Each row has a class, written after it.
[ 144 -245   33  -37 -132 -100    1  -17  -22 -188  147  -88  -75  206
  205   96  -93  -15   92 -153  -33   42  -24 -153   55  118  117 -113
   13  129 -112   34  207   36] => (27)
[-119 -163   48 -242   53 -341  -64   -7  -28   15  -53  240  -25   -1
   91  -44   29   42  124 -197  -80  -29  202  123   95   45  -65 -101
 -207  108   12    5  149    5] => (142)
[ 226  -15   27  -16    8 -163   72   21   12 -220   79 -201   10  164
   88  -92  -12   83  103 -123   66   67   13 -209   57  195  153  -75
  157  -13  -40  -76  -24  160] => (27)
[ -72 -250  225 -200  -43  -55  159  278  219 -493   92  -47  -47   50
   95    4  317   -2 -245  202   55   73 -132 -126  -87   -9  327  269
  250  347 -132 -220  -43  168] => (80)
[  76  -59 -130  100   98 -643  143   60  240 -293   11  116  233  -50
  120 -309   88  -96  169 -536  -27  -93  137 -395  181  264 -206   74
 -233  -85  218   91  108   78] => (68)
[ 166 -158   72 -241  -95 -236   51   44  165 -127  107   86  -60  233
   87  -37  -42   47  175 -441  -63   67 -109    5  -39  136  154  -60
  -70  235  -93  -67  310   59] => (82)
[ 184 -170    0   41  -93 -266 -115   87 -132  -35   80   32 -123  161
  212  -70   97    4   19 -271   -6  160  219 -106   49   71   32   99
  147  118 -164   -1  102 -110] => (75)
[ 268  -18  291 -156 -125 -191 -172  -27 -163  -82   50   89 -177  174
  163  -89  126   43  191 -208   -1  -15  104  171  -17   71  125 -214
   -9  191 -100 -162    6 -147] => (66)
[-123  204  251 -194  -73 -821  113 -107  372 -110  111  189 -114  -13
 -221  162  199  151 -113 -471  119  292 -139   47  144 -123  288  123
   14  406   11   28  509  -25] => (57)
[-241  -27   68  -66   78 -195  -46  -19  165   68  -30  247 -101   42
   14  248  229  113  -90  129   -1   68   38 -123  134  -26  -27 -106
   68  237  -53  -74   87   21] => (32)
[-332  124  310 -195  223 -480 -104 -206   41   11 -194  330 -143   82
   50 -166  142  118  372 -515   -8  186 -195  -49  151  127 -186 -487
  -71  618  133 -126  517  -41] => (82)
[   8 -158  -29 -438   78 -129  249 -219  144 -162   -8  194   57  236
  -54 -223 -278 -152  414 -684 -124 -112  -57  210  -47  296  100   21
  -64   83  177  161  249  395] => (196)
[-134  -82  201  -70  158 -481  219    0  569 -538  -48  223  -27  -12
  -66    1  340    0 -276 -282  108  106 -277  -65  -28  102   56  377
   99  492 -206  -98  269   95] => (60)
[ 209  -82  159  -48 -170 -269  -51  106   58 -144  103   -6 -190  265
  230  -12  166   12 -123  -86    7  -31   42 -136  -18  134  107  -76
  237  342 -150 -137   -2   47] => (32)
[ 223   13  403  205  136 -899  -46    0 -191 -470  -26   19  106  -11
  -19  120  -82 -119 -361 -438 -108 -306  129  296  134  140 -151 -302
 -199   96    0 -179  182 -153] => (80)
[  99 -258  130 -299   15   87  -37  -80 -101 -226   12   95  -51   76
  173  -77   20   61  260 -215   10   35 -141  169    8   67   77 -338
 -102   -5   59  -77   75   24] => (57)
[  62 -160   97 -131  110 -277 -155   25  -99 -162  -42   48  149   -1
  -45   90   58   52  241 -183   -3  166  -34   73   97   92 -146 -122
 -135 -104  244  -81   85  -59] => (60)
[ -14 -246   80 -308 -131  -59  126  138  128 -200    6   57 -183   17
   55   83  199  123 -191 -221    2  132  -68  112  -18   -8   51  -46
  -40  257  106   46  150  -37] => (27)
[-246  -68  199  104   82 -138  -80   96  102  -39  -10  259 -236  -29
   87   -2  255  180 -102 -182    7  148    5   28  138  -79  107 -307
  -46  199 -216 -229  155 -202] => (60)
[  46 -297  115 -125   32  -76  -98   75 -119 -248   59  176  -35   33
  223   12   89   67  -46  -46  -17  -71   15  123    5   16   -6  -91
  -16  134  -65 -144  140  -96] => (75)
[-112 -141   80 -173  200 -492   93 -308  118 -381  -95  297  -66   53
    5  172   96   -5  114 -679  -43  -79  -11   91  141  412 -161 -255
  -91  132   77   88  277  206] => (68)
[ -32  -84  178   44  113 -391  -94 -104 -203 -244   23 -124  263   36
    0 -152  -32    4 -114  -23   18 -225   36  182  -27  -51   76  -38
  125 -150  -44  -47  224  -18] => (196)
[-121 -255   94  -24   62   17 -137   95 -113 -244   26 -198 -103 -117
   45   77   89  139 -114  140   82   31  -18  120    4   16   11 -169
  -24  -52   61  -92   66  -72] => (27)
[-175 -102 -111 -404   84  111  -80 -306 -221  167 -349  121  289  161
 -106 -201 -148 -181  729 -302  -40 -175   54  349 -141  133 -167  145
  -79 -218   37  165    7   -2] => (68)
[-102  -66  167 -184  -31 -127  -32   48  115  -65   95  172 -145  196
  105  106  219   40   77  145    3  228  -18 -203  176   12  205 -135
  171  413 -101 -227  -52  291] => (75)
[ 110 -300   26 -302 -175  -89   59  -21  109  -58  169  165 -200  370
  228  259   93  -16  152 -217 -131  223   19 -210  146   99  230 -256
   58  275 -178  -46   37  236] => (32)
[-345 -267   31 -442  260 -368   31 -417   36  -56 -184  201 -143  132
  244 -434   85   60  215 -645  -26  -79   31  189 -240  167  -34   86
  150  334 -248  140  561  -53] => (142)
[   5 -300   71  -38 -121 -109   14  108 -160 -266   68    5  -37  -13
  169 -165   96  -53   46 -242  -67   -9  -23   89   37   42  213  -32
  -75  -45 -111  -30   71   29] => (82)
[-103  -89  -57 -302  262  575  -56 -228 -266  157 -272  103  -63   22
  266 -304 -242  -64  171  108  -61 -322   95  587 -131  -55  -34 -103
  162 -124   95 -119 -276  102] => (60)
[-179  -38  -16 -367 -132 -368  -25  -53  320  285  -10  199  -90  225
 -145   27  286   12  144  -41   65  348    4  -92  113  -22  113  294
  121  476  -65   56   33  246] => (68)
[-251  107  142 -225  237 -364    1 -269 -100  150 -455  455 -108   -3
   23  144  285  108  261 -453  -70 -106  226   81  228  331 -503 -416
 -140  219  390   99   10 -134] => (68)
[ -92  -52   16  -83   56   -7  -61  -95  -42  -16  -16   76   70   60
  -44 -173  -26   45  154 -148   42   24  -33   63   -3  -36    2 -180
   -4 -112   78   41  180  -14] => (196)
[ 152 -117  220   89 -110 -645 -124   48   59 -318  204    0  -69  134
   46  185  176   54  -99 -233   13  191  -68  -96  104   99  277 -155
  107  -65 -148 -226  132   69] => (27)
[  68  -61  308   98  160 -638 -175  -87 -559 -175 -114 -169  239   29
  200 -315  -30  -23 -106 -192 -117 -347  242  285   51  122  -71 -248
  150 -121  121 -106   57  -24] => (60)
[ 179   -9  196  204 -264 -371  -39   50  -97 -242   43  -40  -99  201
  285  168  278  -98 -250  -63  -39   27  246 -319  205   18   24 -190
  164  156 -115   15  -78  -35] => (75)
[  62   76  157   30  -24 -869  -58 -227   43 -194   53  285  -53   56
    7  255  163 -157  104 -467 -182   72   44 -135  243  352 -260 -262
 -185  454  -55   -1   57  421] => (60)
[  76 -256   96  -30  186 -488  -73   95   15 -223  150   56  -24  -44
  -47   86  195  135 -190 -190  -18  225  168  -43  157   96  -18 -105
  -87  -64  144  -15  147   15] => (80)
[ 280  -80   13  -21 -125 -118  -74  -31 -108 -146  135   44  -94  112
  146   41   61  -52  126 -247  -34  142   54 -102  132   64  -77 -266
 -126  140  -81   -5  -49   -2] => (60)
[  89 -185   35   99  105  -14   70   44   18 -270  -13   50   45  -24
  141 -232  -82  -45  -48  -75   37  -65  -79   20   86   44  109  -30
  -51  -87  -62  -99    9   41] => (66)
[ -59  -97   11 -506  104  -89  -32 -295 -115  -97 -161  324    7   76
  -69    7  -67  -30  633 -830  -73   59  -48  421 -174  102 -178  -22
 -204  119  -10  158  448 -208] => (32)
[-262  -31   -2 -201  -31 -589   65 -340  -48 -109   18   25  -36  296
   69  -30  209 -195  198 -470 -111  163   79 -263  208  187  157 -152
  421  183 -116  108   85  543] => (27)
[ 293  171   77  343   31 -582  -68 -321 -140  -31  -41  -55   94  256
  124 -235  -73 -322  170 -418  -96 -206  185 -132  254  230 -149 -298
  -10  -87 -187   45 -200  182] => (57)
[  21 -100  129   19  -17 -325  -12   -1 -195 -197   21  -17   91  -19
   64 -123  157  -21  109 -339  -96  -23   88   24  137   58  -45 -166
 -137 -117  138   94   70  -54] => (142)
[ 156 -149  135 -219 -174 -497 -107 -116 -351 -208  -79   -2 -198  224
  290 -237   48  -79   86 -342   84 -233  202  140  -53  356   61   79
  394  287  -69  -22   19   62] => (196)
[ -12 -120  179  128  -27 -309    7  139   41 -238   95   77 -195   29
  166  116  260  115 -119 -144  -60   64   88 -262   55  221  108 -221
   80   73  -65 -130   70   24] => (27)
[ 181  123  186   87  304 -387  158  -74  198 -438 -146   -7  105  -36
    9 -435   31 -107 -189 -157  144 -388 -141  240 -216  190    9  381
   99  191 -290 -296 -118  -29] => (68)
[ 125 -279  -15 -181  -45   15   -4  -53  -74 -211   68  365 -307   15
  338   26  191   55  252 -503  -83   -2   39   65   77  202 -102 -199
 -181  220 -135   -2   72 -126] => (142)
[-213    9  -17 -149  -87  -41  -75 -199  -11 -229 -185   39 -189   31
  340 -202  -77 -246  315  -80   48 -206  -58    7 -239  207   31  151
  242  465 -447 -178  -14  323] => (66)
[ 146 -108  221  -39   -4 -749  -47   56 -342 -252 -129   80  -87   47
  198  317   60  -61  133 -494 -193 -189  254   61  333  494 -295 -356
  -99  275  322  -94  -93  130] => (32)
[ -68 -259  111 -270  -40  -49  -36    7  -59 -106   73   91 -249   32
  213  169   85  116  -10 -170  -72  -23   -4  145  -16   83   46 -302
   -7  305  -66 -105  154   42] => (57)
[  47 -289  131 -161   -8   27 -119  -46 -151 -132   27  170 -192   31
  266  124  160   98   30 -205  -52  125   43  221   -2  -10   83 -195
   -6   41  -33  -67  112 -129] => (68)
[  80 -153   74  -13 -128   56  -26   68 -247 -281  -72 -162  -18   58
  253 -133   -8   -5  311 -319   -2   27   10  100 -136  133  236  116
  192 -135 -113  -26   55  -13] => (32)
[ 123 -165  -15  -35 -163 -389   24   56    9 -225  177   57   12  201
  198  230   58  -97  150 -149 -118  168    8 -496  205  245   85 -261
   68   81   43  -87  -46  392] => (80)
[ 291 -359    8 -145  -48   32   79   85   92 -318  231   29  -61  127
  147 -161  -27  100  152 -258   79   21 -216  -55    6  220  165  -75
 -144   67   17  -68  133  -15] => (68)
[ 224 -180   81 -226 -111   60  -57 -101 -166 -238   85  -23   59  213
  314 -126 -189   -5  260  -78   -2 -179 -135  144 -203   56  287  -42
  162  -67 -152 -134  130   66] => (32)
[  -2 -218   45  -40  144 -193  -57  127  -69 -319   21   19  -41 -279
  -13   17  112  245 -125 -120  140   98   -2  232   63    0  -72   82
 -194   84   35   14  254 -202] => (32)
[  10 -115  158 -162   13 -190  156  249  -19 -398 -148 -175  -26  -33
  -33 -375  214  122  -13 -169  305   61  -29   65  -64  181  292  581
  444  -13  308  -21   31 -148] => (196)
[ 231 -137   32 -188  -91  -85  -15  -22 -140 -197   55   51  -46  175
  136 -105  149  -32  138 -248   40  157   70  -54  -42   62   67   81
  215   83  -63   36   32  -25] => (196)
[ 160  -45   53   12   -1   12   11  166    1 -355   42 -115   14   66
   55   -1  107  -86  -36  -31   20   17   40  -47    0   56  106   66
  152  -38  -98 -138 -117   92] => (82)
[ 390 -186  207  189  -93 -255   25  -18  -77 -505  164 -137    9  214
  151   23   65 -186 -124 -239  -42  -49 -158  -67   63  128  127 -215
   25  -12 -231 -161 -114   33] => (80)
[-497  106  238 -125  273 -150  -33 -404  197  171 -259  459 -305  191
  101 -101  394  -67  -51   97  -20  -59  222    3  230   32 -101 -137
  238  612 -267   68  -20  225] => (142)
[-587  132  177   46  130 -828  -75  -44  377  121 -155  350   -3  109
 -169   82  191  -13   39 -360  -70   95  -49  -58  373   99 -108 -236
   -4  608  -89 -180  283  385] => (68)
[ 363 -245  180   47    2 -134  -80 -326 -382 -270    9 -323 -131  272
  330  -96   26 -156  189 -274 -119 -212   -8   31 -121  453 -123 -270
   79   65 -124  -22 -200  107] => (75)
[-499  301  406 -260  204 -256  -81 -140  -36  142 -114  145 -192  119
    6  107  275  183  235   59  -52  350   59  -57   44  -39  254 -192
  453  671 -113 -222  225  336] => (32)
[ 230 -385  114 -134  -47   21   60  -11 -127 -484  119 -120   27  145
  278 -200   13  -32   25 -161   19  -22 -128   23  -50  102  242  -55
   83  -28 -128  -62   53   48] => (60)
[  70 -276   34 -160 -221  -66   35  -41   24  -84  118  181 -248  218
  335   69   83  -16  140 -286 -127   93   13 -171  108  172  134 -296
  -37  263 -111   -3   37  179] => (60)
[-161 -150   80 -226   67  271  -27 -167 -168  -42 -175   41  -73  132
  190 -241   17  -36  183  -46  -20   20   53  236 -130  -47  164  -17
  227   47 -236   11   32  100] => (27)
[ 147 -273   40 -137  -60  -90  -45  105 -144 -224   44   64  -20   98
  180 -157   21   25  137 -190   19   25   21   51   29  142  141   86
   69   60  -64  -15  154   31] => (82)
[ -92  -34  219 -147  349   45  -73  -46 -167 -128 -251  131   60 -137
 -240  -30   -8  139  199 -158   25 -213  -76  524  -18  196 -348 -246
 -339   50  222 -128   18 -177] => (75)
[ -82  -93  187    9   77 -477 -223 -336 -403 -130 -276 -105  -34  -48
  179    8  274 -157   45 -156  -98 -364  217  284   12  242 -430 -138
  -33    3   66   91 -190  -92] => (142)
[  19  -40  256  -90  -84 -295  -33  152  254 -105   67  153 -221  140
    6   94  198  203  -57   -4  114   63   31  -85  -46  146  264   87
  100  253 -101 -134  190 -100] => (32)
[ 156 -177  143    3 -104 -555   12   87  229 -465  294  -47   56   52
 -113  119  282   11  -66 -153   72  121 -207 -232  122  147   88   79
  -58   98   68  -18  167   76] => (27)
[-383   53  176 -496  251 -104 -248 -251  -75  143 -369  250 -107  -95
  -68 -515  112  129  302 -236  152  122  -32  749 -247 -180  -40  212
  101  367 -137  -65  286  -70] => (27)
[ -31 -285  161 -148   48   12   73  230  171 -427   74  131 -138 -106
   88   25  203  124 -301  112  137   44 -155  121  -17  -73  212  190
   48  116   -4 -168  112 -165] => (142)
[  20   27  173 -135 -179 -120 -108  -67 -132  -39  134   71 -257   82
  114  119  154   88   74 -200  -26  -52   75   35  -36   14    6 -291
  -46  256  -67   15  197 -234] => (142)
